Below is a small trained network, with its code and all its weights. Each question gives an input and a class and asks what happens when units are switched off, that is, made to give their printed mean instead of their output.

import numpy as np


def w(rows, s, z=0):
    codes = np.array(rows[::2]) - 128.0
    scale = np.full(codes.shape[1], s)
    scale[-1] = z or s
    return codes * scale


def norm(h):
    return h / np.sqrt((h * h).mean(-1, keepdims=True) + 1e-5)


def f(y):
    return y / 2 * (1 + np.tanh(0.7978845608 * (y + 0.044715 * y**3)))


def log_softmax(a):
    a = a - a.max(-1, keepdims=True)
    return a - np.log(np.exp(a).sum(-1, keepdims=True))


def net(x, mask):
    res = np.array(x, float).reshape(1, 6) / 4 @ E
    u = 0
    for l in range(4):
        y = f(norm(res) @ A[l][:, :-1].T + A[l][:, -1])
        res = res + np.where(mask[u : u + 7], y, B[l][:, -1]) @ B[l][:, :-1]
        u += 7
    return log_softmax(norm(res)[-1] @ U[:, :-1].T + U[:, -1])


A, B = {}, {}
E = w([
[220,104,220,104,84],'x0',
[75,56,162,2,150],'x1',
[129,128,126,127,129],'x2',
[128,127,126,127,126],'x3',
[112,226,115,60,50],'x4',
[129,129,129,128,129],'x5',
],0.0062)
A[0] = w([
[169,103,176,119,122,136],'L0N1',
[184,150,182,184,49,130],'L0N2',
[177,81,83,255,110,3],'L0N3',
[122,169,143,193,143,54],'L0N4',
[149,181,140,117,151,70],'L0N5',
[110,179,101,95,135,75],'L0N6',
[117,186,64,171,179,114],'L0N7',
],0.0079,0.0053)
B[0] = w([
[227,143,205,248,90,180],'L0N1',
[254,154,147,31,238,254],'L0N2',
[191,78,48,214,226,185],'L0N3',
[76,67,58,104,152,133],'L0N4',
[147,175,53,164,29,113],'L0N5',
[84,156,239,88,44,130],'L0N6',
[15,63,156,190,51,190],'L0N7',
],0.0035,0.0043)
A[1] = w([
[37,123,66,79,190,5],'L1N1',
[68,237,29,53,73,125],'L1N2',
[45,81,92,100,119,120],'L1N3',
[80,221,37,235,148,162],'L1N4',
[177,147,78,137,164,70],'L1N5',
[87,72,2,113,226,133],'L1N6',
[143,93,138,132,130,36],'L1N7',
],0.0072,0.0022)
B[1] = w([
[130,153,53,77,188,167],'L1N1',
[149,30,25,93,67,249],'L1N2',
[156,217,112,194,240,171],'L1N3',
[215,70,224,152,12,254],'L1N4',
[101,153,105,85,102,146],'L1N5',
[56,170,212,253,180,216],'L1N6',
[103,109,129,131,139,119],'L1N7',
],0.006,0.004)
A[2] = w([
[41,86,48,100,190,97],'L2N1',
[77,133,69,193,111,131],'L2N2',
[107,254,72,59,14,3],'L2N3',
[172,210,91,22,35,147],'L2N4',
[160,39,159,143,135,102],'L2N5',
[205,145,52,136,150,112],'L2N6',
[183,78,222,144,49,118],'L2N7',
],0.0084,0.0054)
B[2] = w([
[61,222,17,100,95,153],'L2N1',
[199,53,181,126,76,156],'L2N2',
[156,84,139,176,254,175],'L2N3',
[93,157,194,187,117,255],'L2N4',
[116,81,94,93,125,170],'L2N5',
[212,187,91,27,133,158],'L2N6',
[17,98,53,108,157,238],'L2N7',
],0.0065,0.0064)
A[3] = w([
[186,124,145,133,168,104],'L3N1',
[108,188,85,114,84,69],'L3N2',
[154,255,143,155,99,1],'L3N3',
[190,60,78,67,192,103],'L3N4',
[108,124,74,225,200,178],'L3N5',
[194,119,169,152,244,87],'L3N6',
[93,91,182,95,147,136],'L3N7',
],0.0095,0.0044)
B[3] = w([
[163,179,37,126,112,166],'L3N1',
[45,126,52,91,91,134],'L3N2',
[132,203,154,2,62,162],'L3N3',
[180,43,20,180,222,192],'L3N4',
[178,202,200,61,168,252],'L3N5',
[117,196,9,86,50,233],'L3N6',
[48,118,191,142,90,182],'L3N7',
],0.0065,0.0047)
U = w([
[180,125,223,241,157,173],'0',
[132,71,88,173,8,156],'1',
[63,228,151,120,250,108],'2',
[30,164,13,51,103,83],'3',
[233,138,15,127,181,107],'4',
[174,233,153,43,67,161],'5',
[97,4,114,94,193,195],'6',
[35,126,251,84,86,5],'7',
],0.022,0.0026)

Each question gives the input, the list of numbers given to net, and the class t.
The units are the neurons (one row each of A and B). Each row of codes is followed by its name. A weight is (code - 128) times the scale printed after its matrix; where a second scale follows, it is the last column's (A, B and U).
mask holds one flag per neuron, layer by layer. A switched-off neuron (its flag False) gives its mean, the last column of its row in B, instead of its output. The means were averaged over made-up inputs and are rounded, as every weight is.
A unit's drop is (log p(t) with every unit on - log p(t) with that unit switched off) / (log p(t) with every unit on - log p(t) with every unit switched off).
The circuit of an input: a set's keep is (log p(t) with only the set's units on - log p(t) with every unit switched off) / (log p(t) with every unit on - log p(t) with every unit switched off). Starting from the 12 units with the biggest drops (on a tie, the unit counted first), units are removed one at a time, each time the one whose removal leaves the highest keep (on an exact tie, the one counted first), for as long as the keep stays at least 0.8.
units of the circuit, in order: the units of the circuit, biggest drop first
unit that matters most: the unit with the biggest drop
k most important neurons: the k neurons with the biggest drops, biggest first
top k neurons in layer l: the k neurons of layer l with the biggest drops, biggest first
drop when u is switched off: that unit's drop, to one decimal
input [5,2,-7,7,0,-3], class 6: unit that matters most -> L2N4
input [0,-3,6,-5,5,3], class 1: 2 most important neurons -> [L1N2, L2N4]
input [-4,0,1,8,0,3], class 0: 2 most important neurons -> [L1N4, L1N3]
input [-8,0,-8,-8,7,-5], class 1: units of the circuit, in order -> [L1N2, L1N4]
input [-6,8,5,7,-1,4], class 2: 2 most important neurons -> [L1N6, L1N3]
input [2,3,-1,-3,8,-8], class 7: 2 most important neurons -> [L2N4, L2N3]
input [-8,-3,-6,-6,6,-7], class 1: 2 most important neurons -> [L1N2, L1N4]
input [-7,1,-5,-4,-2,-8], class 2: 3 most important neurons -> [L1N1, L1N3, L0N1]
input [-5,1,6,-7,-4,2], class 2: top 2 neurons in layer 1 -> [L1N1, L1N3]
input [-7,-3,0,8,7,-2], class 1: 2 most important neurons -> [L1N2, L1N4]
input [0,-2,2,-6,2,7], class 1: 3 most important neurons -> [L1N2, L0N1, L2N4]
input [3,-7,3,5,1,0], class 5: top 2 neurons in layer 3 -> [L3N3, L3N4]
input [1,-7,5,-8,2,-5], class 5: 3 most important neurons -> [L0N2, L1N2, L3N3]
input [-6,-1,7,-6,3,5], class 1: units of the circuit, in order -> [L1N4]
input [-7,-4,8,4,0,-4], class 0: top 2 neurons in layer 1 -> [L1N6, L1N3]
input [8,3,5,-6,-1,2], class 6: 3 most important neurons -> [L3N4, L2N4, L2N7]
input [3,0,-6,2,-8,4], class 4: 2 most important neurons -> [L1N4, L0N7]
input [1,8,4,-5,3,-6], class 7: top 2 neurons in layer 1 -> [L1N2, L1N6]
input [8,0,-6,4,-5,-1], class 4: drop when L2N7 is switched off -> -0.1
input [3,-8,-5,-8,-1,3], class 4: units of the circuit, in order -> [L2N4]
input [-4,-4,-1,-1,7,2], class 1: drop when L1N2 is switched off -> 0.7
input [-2,-3,-3,7,8,1], class 1: drop when L1N2 is switched off -> 1.4
input [-7,0,-1,5,7,-7], class 1: top 2 neurons in layer 2 -> [L2N2, L2N7]
